Below is a small trained network, with its code and all its weights. Each question gives an input and a class and asks what happens when units are switched off, that is, made to give their printed mean instead of their output.

import numpy as np


def w(rows, s, z=0):
    codes = np.array(rows[::2]) - 128.0
    scale = np.full(codes.shape[1], s)
    scale[-1] = z or s
    return codes * scale


def f(y):
    return np.maximum(y, 0)


def log_softmax(a):
    a = a - a.max(-1, keepdims=True)
    return a - np.log(np.exp(a).sum(-1, keepdims=True))


def net(x, mask):
    res = np.array(x, float).reshape(1, 6) / 4 @ E
    y = f(res @ A[0][:, :-1].T + A[0][:, -1])
    res = res + np.where(mask, y, B[0][:, -1]) @ B[0][:, :-1]
    return log_softmax(res[-1] @ U[:, :-1].T + U[:, -1])


A, B = {}, {}
E = w([
[86,100,119,75,64,138,189,168,79],'x0',
[82,135,141,118,202,98,5,131,113],'x1',
[186,147,142,74,121,112,172,190,134],'x2',
[172,65,98,162,193,217,143,96,78],'x3',
[119,170,166,60,111,126,136,164,173],'x4',
[161,127,156,134,107,82,112,159,57],'x5',
],0.013)
A[0] = w([
[86,88,114,184,111,160,141,66,164,121],'n0',
[106,142,128,63,105,95,152,180,105,122],'n1',
[101,128,138,148,161,103,8,82,125,116],'n2',
[117,144,145,124,77,114,103,117,108,94],'n3',
[135,155,182,89,78,76,90,125,126,216],'n4',
[170,141,164,119,116,108,131,190,109,94],'n5',
[144,140,111,148,105,122,125,118,150,82],'n6',
[94,143,132,64,145,161,116,118,178,149],'n7',
[113,101,106,146,119,154,123,104,128,1],'n8',
[87,184,120,78,128,101,109,149,137,112],'n9',
[151,63,102,108,105,198,153,143,90,93],'n10',
[80,104,138,61,77,103,117,202,128,148],'n11',
[133,181,135,120,91,102,125,134,231,128],'n12',
[122,114,100,137,123,167,165,114,109,68],'n13',
[115,130,143,124,161,125,132,166,181,132],'n14',
],0.016,0.0063)
B[0] = w([
[86,98,59,200,48,164,201,99,113,209],'n0',
[26,232,76,200,107,114,198,148,146,220],'n1',
[72,132,117,132,235,128,42,229,112,255],'n2',
[125,146,138,131,119,140,172,171,126,164],'n3',
[141,103,156,163,73,194,225,202,235,233],'n4',
[78,140,107,221,166,96,118,159,169,188],'n5',
[68,105,82,114,120,103,133,107,129,144],'n6',
[152,72,69,137,99,197,148,254,73,184],'n7',
[117,94,122,195,84,129,123,142,178,153],'n8',
[178,107,147,101,155,174,183,200,126,201],'n9',
[217,142,254,103,128,86,201,147,156,199],'n10',
[41,214,12,108,25,138,185,134,76,235],'n11',
[129,236,196,72,90,42,226,106,89,224],'n12',
[186,80,129,103,161,193,159,111,196,170],'n13',
[155,164,140,104,116,160,151,160,128,164],'n14',
],0.0086,0.02)
U = w([
[95,113,116,148,194,79,9,121,97,140],'0',
[117,149,129,118,91,113,187,113,110,201],'1',
[107,116,106,49,112,112,80,75,143,3],'2',
[159,65,145,123,110,146,156,18,126,125],'3',
[114,96,114,133,156,162,100,198,115,215],'4',
[188,134,185,71,151,112,156,163,122,65],'5',
[122,130,109,64,109,121,83,73,116,14],'6',
[124,99,158,166,159,125,135,148,156,54],'7',
],0.014,0.0044)

Each question gives the input, the list of numbers given to net, and the class t.
The units are the neurons (one row each of A and B). Each row of codes is followed by its name. A weight is (code - 128) times the scale printed after its matrix; where a second scale follows, it is the last column's (A, B and U).
mask holds one flag per neuron, in row order. A switched-off neuron (its flag False) gives its mean, the last column of its row in B, instead of its output. The means were averaged over made-up inputs and are rounded, as every weight is.
A unit's drop is (log p(t) with every unit on - log p(t) with that unit switched off) / (log p(t) with every unit on - log p(t) with every unit switched off).
The circuit of an input: a set's keep is (log p(t) with only the set's units on - log p(t) with every unit switched off) / (log p(t) with every unit on - log p(t) with every unit switched off). Starting from the 12 units with the biggest drops (on a tie, the unit counted first), units are removed one at a time, each time the one whose removal leaves the highest keep (on an exact tie, the one counted first), for as long as the keep stays at least 0.8.
units of the circuit, in order: the units of the circuit, biggest drop first
k most important neurons: the k neurons with the biggest drops, biggest first
drop when u is switched off: that unit's drop, to one decimal
input [6,5,4,-1,-7,-7], class 4: units of the circuit, in order	(n12)
input [1,-8,8,-1,-5,-5], class 5: 4 most important neurons	(n11, n10, n0, n13)
input [-6,2,7,-4,3,-1], class 5: 3 most important neurons	(n0, n9, n14)
input [3,6,-5,1,-6,-5], class 0: units of the circuit, in order	(n4, n2)
input [-6,-1,7,-5,-6,-3], class 5: units of the circuit, in order	(n1, n0)
input [-2,1,-2,4,6,6], class 4: 2 most important neurons	(n12, n10)
input [-7,2,7,2,3,6], class 7: units of the circuit, in order	(n5, n11)
input [5,7,-1,-4,3,2], class 4: 3 most important neurons	(n2, n9, n7)
input [-2,-4,8,0,1,-8], class 5: 2 most important neurons	(n11, n0)
input [-7,-1,-4,0,6,2], class 5: 2 most important neurons	(n12, n11)
input [-8,3,-6,-3,7,-5], class 4: 2 most important neurons	(n2, n7)
input [2,3,-1,6,-8,-7], class 7: 4 most important neurons	(n2, n8, n11, n12)
input [1,3,2,0,1,-8], class 4: 2 most important neurons	(n7, n10)
input [1,6,-6,-4,8,6], class 4: units of the circuit, in order	(n2)
input [-5,3,-8,-7,0,6], class 4: 2 most important neurons	(n2, n4)
input [2,-8,-4,7,3,8], class 5: drop when n10 is switched off	0.7
input [1,-2,-6,6,3,5], class 3: drop when n2 is switched off	0.1
input [5,1,-3,2,-1,-6], class 3: drop when n11 is switched off	0.1
